Below is a small trained network, with its code and all its weights. Each question gives an input and a target symbol and asks what happens when units are switched off, that is, made to give their printed mean instead of their output.

import numpy as np


def w(rows, s, z=0):
    codes = np.array(rows[::2]) - 128.0
    scale = np.full(codes.shape[1], s)
    scale[-1] = z or s
    return codes * scale


def norm(h):
    return h / np.sqrt((h * h).mean(-1, keepdims=True) + 1e-5)


def f(y):
    return y / 2 * (1 + np.tanh(0.7978845608 * (y + 0.044715 * y**3)))


def softmax(a):
    e = np.exp(a - a.max(-1, keepdims=True))
    return e / e.sum(-1, keepdims=True)


def log_softmax(a):
    a = a - a.max(-1, keepdims=True)
    return a - np.log(np.exp(a).sum(-1, keepdims=True))


def net(x, mask):
    ids = ['ΔΛΞΠβεζηω'.index(c) for c in x.split()]
    T = len(ids)
    res = E[ids] + P[:T]
    u = 0
    for l in range(2):
        q, k, v = (norm(res) @ M[l].T for M in (Q, K, V))
        z = softmax(np.where(np.tri(T) > 0, q @ k.T / 2**0.5, -1e9)) @ v
        res = res + np.where(mask[u], z, O[l][:, -1]) @ O[l][:, :-1]
        u += 1
        y = f(norm(res) @ A[l][:, :-1].T + A[l][:, -1])
        res = res + np.where(mask[u : u + 8], y, B[l][:, -1]) @ B[l][:, :-1]
        u += 8
    return log_softmax(norm(res)[-1] @ U[:, :-1].T + U[:, -1])


Q, K, V, O, A, B = {}, {}, {}, {}, {}, {}
E = w([
[142,127,100,74],'Δ',
[166,137,118,98],'Λ',
[198,222,116,192],'Ξ',
[136,66,83,92],'Π',
[72,113,189,154],'β',
[140,150,116,197],'ε',
[97,42,4,95],'ζ',
[180,158,21,101],'η',
[129,144,14,135],'ω',
],0.018)
P = w([
[182,184,134,118],'0',
[112,107,88,117],'1',
[161,88,140,195],'2',
[171,184,137,117],'3',
[97,109,90,115],'4',
[110,104,163,215],'5',
[171,183,140,116],'6',
[95,103,88,109],'7',
[72,106,167,247],'8',
],0.015)
Q[0] = w([
[235,35,194,106],'0.h0',
[144,3,81,201],'0.h0',
],0.0068)
K[0] = w([
[191,127,157,117],'0.h0',
[143,114,38,254],'0.h0',
],0.0068)
V[0] = w([
[210,5,253,97],'0.h0',
[60,201,150,61],'0.h0',
],0.0043)
O[0] = w([
[122,93,163,42,2],'0.h0',
[84,73,61,3,78],'0.h0',
],0.011,0.002)
A[0] = w([
[142,253,129,112,81],'0.n0',
[85,190,73,90,88],'0.n1',
[158,120,127,58,34],'0.n2',
[174,125,137,177,141],'0.n3',
[105,152,39,92,1],'0.n4',
[83,194,149,85,109],'0.n5',
[129,86,218,123,17],'0.n6',
[142,172,109,196,151],'0.n7',
],0.013,0.0034)
B[0] = w([
[139,172,60,23,208],'0.n0',
[81,38,184,166,153],'0.n1',
[114,86,134,60,124],'0.n2',
[114,2,166,190,194],'0.n3',
[64,218,187,217,169],'0.n4',
[144,86,74,66,145],'0.n5',
[126,206,152,93,164],'0.n6',
[58,45,208,109,254],'0.n7',
],0.0065,0.0066)
Q[1] = w([
[3,155,200,39],'1.h0',
[225,200,184,73],'1.h0',
],0.0029)
K[1] = w([
[210,45,110,6],'1.h0',
[251,185,14,185],'1.h0',
],0.0029)
V[1] = w([
[135,244,106,141],'1.h0',
[253,52,169,162],'1.h0',
],0.0059)
O[1] = w([
[115,162,152,2,182],'1.h0',
[130,93,95,56,4],'1.h0',
],0.0093,0.0022)
A[1] = w([
[215,139,165,19,191],'1.n0',
[178,132,254,185,199],'1.n1',
[48,195,113,57,55],'1.n2',
[122,97,204,201,250],'1.n3',
[93,119,234,83,162],'1.n4',
[111,146,57,166,92],'1.n5',
[58,37,171,134,71],'1.n6',
[108,131,183,157,164],'1.n7',
],0.0092,0.0025)
B[1] = w([
[100,83,158,254,185],'1.n0',
[53,174,6,134,209],'1.n1',
[123,40,122,86,174],'1.n2',
[94,60,113,131,254],'1.n3',
[208,181,225,96,176],'1.n4',
[133,134,236,29,160],'1.n5',
[195,174,53,114,190],'1.n6',
[128,29,100,54,181],'1.n7',
],0.0073,0.0068)
U = w([
[191,13,150,206,144],'Δ',
[36,128,156,214,107],'Λ',
[48,227,113,68,85],'Ξ',
[177,211,64,96,140],'Π',
[93,139,32,102,3],'β',
[249,95,114,96,171],'ε',
[141,137,252,114,221],'ζ',
[136,60,119,10,48],'η',
[203,208,145,199,210],'ω',
],0.014,0.0037)

Each question gives the input, a string of symbols that net reads in full, and the target symbol t.
The units are the heads (2 rows each of Q, K, V and O) and the neurons (one row each of A and B). Each row of codes is followed by its name. A weight is (code - 128) times the scale printed after its matrix; where a second scale follows, it is the last column's (O, A, B and U).
mask holds one flag per unit, layer by layer, with each layer's heads first. A switched-off unit (its flag False) gives its mean, the last column of its rows in O or B, instead of its output. The means were averaged over made-up inputs and are rounded, as every weight is.
A unit's drop is (log p(t) with every unit on - log p(t) with that unit switched off) / (log p(t) with every unit on - log p(t) with every unit switched off).
The circuit of an input: a set's keep is (log p(t) with only the set's units on - log p(t) with every unit switched off) / (log p(t) with every unit on - log p(t) with every unit switched off). Starting from the 12 units with the biggest drops (on a tie, the unit counted first), units are removed one at a time, each time the one whose removal leaves the highest keep (on an exact tie, the one counted first), for as long as the keep stays at least 0.8.
circuit, biggest first: the units of the circuit, biggest drop first
unit that matters most: the unit with the biggest drop
k most important neurons: the k neurons with the biggest drops, biggest first
drop when u is switched off: that unit's drop, to one decimal
input Ξ η Λ Λ Ξ, target ζ: 3 most important neurons -> (0.n0 0.n7 0.n4)
input β Ξ η Λ Λ, target Ξ: circuit, biggest first -> (0.n4)
input Δ Ξ ζ Π β β ω, target Ξ: circuit, biggest first -> (0.n0 0.n4 1.n5 0.n1)
input ω β Ξ β β Δ ω η, target Λ: circuit, biggest first -> (0.n4 0.n1)
input ζ β Ξ Λ β ζ ω, target Ξ: 4 most important neurons -> (0.n0 0.n4 1.n0 1.n5)
input Λ ω η β Π ω ζ Ξ, target Λ: 3 most important neurons -> (0.n7 0.n3 1.n6)
input η Ξ ω Ξ Λ ε ζ, target Λ: 2 most important neurons -> (0.n4 0.n0)
input ζ ω Ξ β η, target Ξ: circuit, biggest first -> (1.n5 0.n4)
input ε Δ Ξ Ξ ζ Ξ Δ Ξ, target ζ: 2 most important neurons -> (0.n0 1.n5)
input ω β β η β η Π, target Δ: 2 most important neurons -> (0.n2 1.n1)
input β β Ξ Ξ β β Λ Ξ, target η: 3 most important neurons -> (0.n0 0.n7 1.n0)
input Δ Ξ ω ε, target β: 2 most important neurons -> (0.n7 1.n1)
input β Ξ Λ β ζ Ξ Λ β, target η: 2 most important neurons -> (0.n4 0.n3)
input Ξ ζ β ω β ω β Δ, target Λ: circuit, biggest first -> (0.n4)
input β β η ω Ξ, target Λ: 3 most important neurons -> (0.n7 0.n3 0.n1)
input Ξ β ζ β β β Ξ Ξ, target η: 2 most important neurons -> (0.n7 0.n0)
input Ξ β ε Ξ β β ε ω, target Λ: 2 most important neurons -> (0.n4 0.n1)
input β ζ β ω Ξ Δ ω Λ, target Λ: 2 most important neurons -> (0.n4 0.n1)
input Ξ Δ β ω Λ, target Λ: 3 most important neurons -> (0.n4 0.n1 0.n0)
input β ζ ε Λ η, target Ξ: unit that matters most -> 0.n3
input ω β ζ Π, target Δ: drop when 0.n2 is switched off -> 0.2
input β ω Ξ Ξ ε ω ω Δ, target Λ: drop when 0.n1 is switched off -> 0.4
input ε η Λ ε, target β: drop when 0.n3 is switched off -> 0.2
input ε ω β ω ζ ζ ω η, target Λ: drop when 1.n0 is switched off -> -0.1
